Below are the code and all the weights of a small trained network. Each question names an input and a class and asks about switching units off, where a switched-off unit gives its printed mean instead of its output.

import numpy as np


def w(rows, s, z=0):
    codes = np.array(rows[::2]) - 128.0
    scale = np.full(codes.shape[1], s)
    scale[-1] = z or s
    return codes * scale


def norm(h):
    return h / np.sqrt((h * h).mean(-1, keepdims=True) + 1e-5)


def f(y):
    return np.maximum(y, 0)


def log_softmax(a):
    a = a - a.max(-1, keepdims=True)
    return a - np.log(np.exp(a).sum(-1, keepdims=True))


def net(x, mask):
    res = np.array(x, float).reshape(1, 3) / 4 @ E
    u = 0
    for l in range(3):
        y = f(norm(res) @ A[l][:, :-1].T + A[l][:, -1])
        res = res + np.where(mask[u : u + 4], y, B[l][:, -1]) @ B[l][:, :-1]
        u += 4
    return log_softmax(norm(res)[-1] @ U[:, :-1].T + U[:, -1])


A, B = {}, {}
E = w([
[89,32,195,18,5,32,66,172,207,132,243],'x0',
[31,144,87,58,239,12,134,114,201,183,40],'x1',
[212,86,35,93,78,85,127,201,57,232,115],'x2',
],0.0024)
A[0] = w([
[148,72,174,89,110,92,96,144,175,144,237,8],'L0N0',
[184,108,184,203,58,181,98,154,112,108,172,34],'L0N1',
[176,77,62,88,91,120,111,194,40,198,115,74],'L0N2',
[63,134,252,130,149,175,122,78,144,24,138,47],'L0N3',
],0.004,0.0017)
B[0] = w([
[84,143,152,151,98,143,91,103,89,143,93,226],'L0N0',
[111,88,88,164,157,167,191,121,181,188,170,231],'L0N1',
[180,147,156,64,173,93,139,184,128,3,108,252],'L0N2',
[203,136,136,37,155,85,149,183,117,40,93,229],'L0N3',
],0.0064,0.004)
A[1] = w([
[75,122,93,103,195,40,154,129,212,190,95,10],'L1N0',
[76,117,66,73,183,2,125,123,170,116,121,9],'L1N1',
[134,175,179,131,186,148,80,83,190,124,152,66],'L1N2',
[115,188,80,138,170,163,192,108,102,127,56,111],'L1N3',
],0.0035,0.0011)
B[1] = w([
[129,82,89,156,84,240,252,124,122,149,209,207],'L1N0',
[196,83,94,148,86,214,163,138,156,111,237,244],'L1N1',
[198,178,58,135,51,71,156,222,175,39,169,153],'L1N2',
[143,111,181,173,76,104,30,96,93,160,138,253],'L1N3',
],0.0038,0.0031)
A[2] = w([
[113,100,144,98,50,98,72,162,157,151,167,72],'L2N0',
[102,106,67,151,133,195,234,100,151,162,242,1],'L2N1',
[2,88,173,115,32,86,58,95,160,154,137,58],'L2N2',
[167,173,136,245,170,160,57,83,29,134,89,17],'L2N3',
],0.0041,0.00085)
B[2] = w([
[80,216,117,184,241,141,108,38,143,151,21,212],'L2N0',
[104,56,86,232,37,144,195,112,162,218,174,252],'L2N1',
[96,186,107,184,142,118,43,95,29,227,93,198],'L2N2',
[1,132,170,84,76,64,21,91,162,192,133,241],'L2N3',
],0.0044,0.0036)
U = w([
[187,146,134,55,181,93,140,160,145,56,95,254],'0',
[124,90,98,196,95,164,187,105,169,180,182,97],'1',
[67,159,152,142,121,103,3,80,122,176,81,25],'2',
],0.0079,0.0015)

Each question gives the input, the list of numbers given to net, and the class t.
The units are the neurons (one row each of A and B). Each row of codes is followed by its name. A weight is (code - 128) times the scale printed after its matrix; where a second scale follows, it is the last column's (A, B and U).
mask holds one flag per neuron, layer by layer. A switched-off neuron (its flag False) gives its mean, the last column of its row in B, instead of its output. The means were averaged over made-up inputs and are rounded, as every weight is.
A unit's drop is (log p(t) with every unit on - log p(t) with that unit switched off) / (log p(t) with every unit on - log p(t) with every unit switched off).
The circuit of an input: a set's keep is (log p(t) with only the set's units on - log p(t) with every unit switched off) / (log p(t) with every unit on - log p(t) with every unit switched off). Starting from all 12 units, units are removed one at a time, each time the one whose removal leaves the highest keep (on an exact tie, the one counted first), for as long as the keep stays at least 0.8.
units of the circuit, in order: the units of the circuit, biggest drop first
unit that matters most: the unit with the biggest drop
top k neurons: the k neurons with the biggest drops, biggest first
top k neurons in layer l: the k neurons of layer l with the biggest drops, biggest first
drop of u: that unit's drop, to one decimal
input [-7,0,-3], class 2: top 2 neurons -> L2N3; L0N2
input [5,-2,-6], class 0: top neuron -> L0N3
input [-4,5,4], class 1: top 3 neurons -> L0N3; L1N0; L0N0
input [4,-1,3], class 2: top 2 neurons -> L0N0; L0N3
input [6,-3,5], class 2: top 4 neurons -> L0N0; L0N3; L2N0; L1N1
input [7,-6,4], class 2: units of the circuit, in order -> L0N0; L2N0
input [6,-3,-4], class 2: units of the circuit, in order -> L0N0; L2N2
input [3,-8,8], class 0: top 2 neurons -> L0N2; L1N0
input [-5,5,-4], class 1: top 3 neurons in layer 1 -> L1N0; L1N1; L1N2
input [-6,-5,0], class 2: top 2 neurons -> L2N3; L1N1
input [-8,8,4], class 1: top 4 neurons -> L1N0; L0N0; L1N1; L0N2
input [5,7,6], class 1: top 2 neurons -> L1N0; L0N3
input [-1,-1,-1], class 0: top 2 neurons -> L0N3; L1N0
input [-1,-2,-7], class 0: units of the circuit, in order -> L0N3
input [-8,1,7], class 2: top 2 neurons -> L0N3; L2N3
input [-6,-5,8], class 0: top 2 neurons in layer 0 -> L0N2; L0N0
input [3,3,-1], class 1: top 2 neurons in layer 1 -> L1N0; L1N1
input [-6,7,-5], class 1: top 2 neurons in layer 0 -> L0N2; L0N0
input [-8,5,5], class 2: top 2 neurons in layer 0 -> L0N1; L0N3
input [6,-3,7], class 0: unit that matters most -> L0N2
input [5,5,-2], class 1: top 2 neurons in layer 2 -> L2N1; L2N3
input [5,7,0], class 1: drop of L1N1 -> 0.2
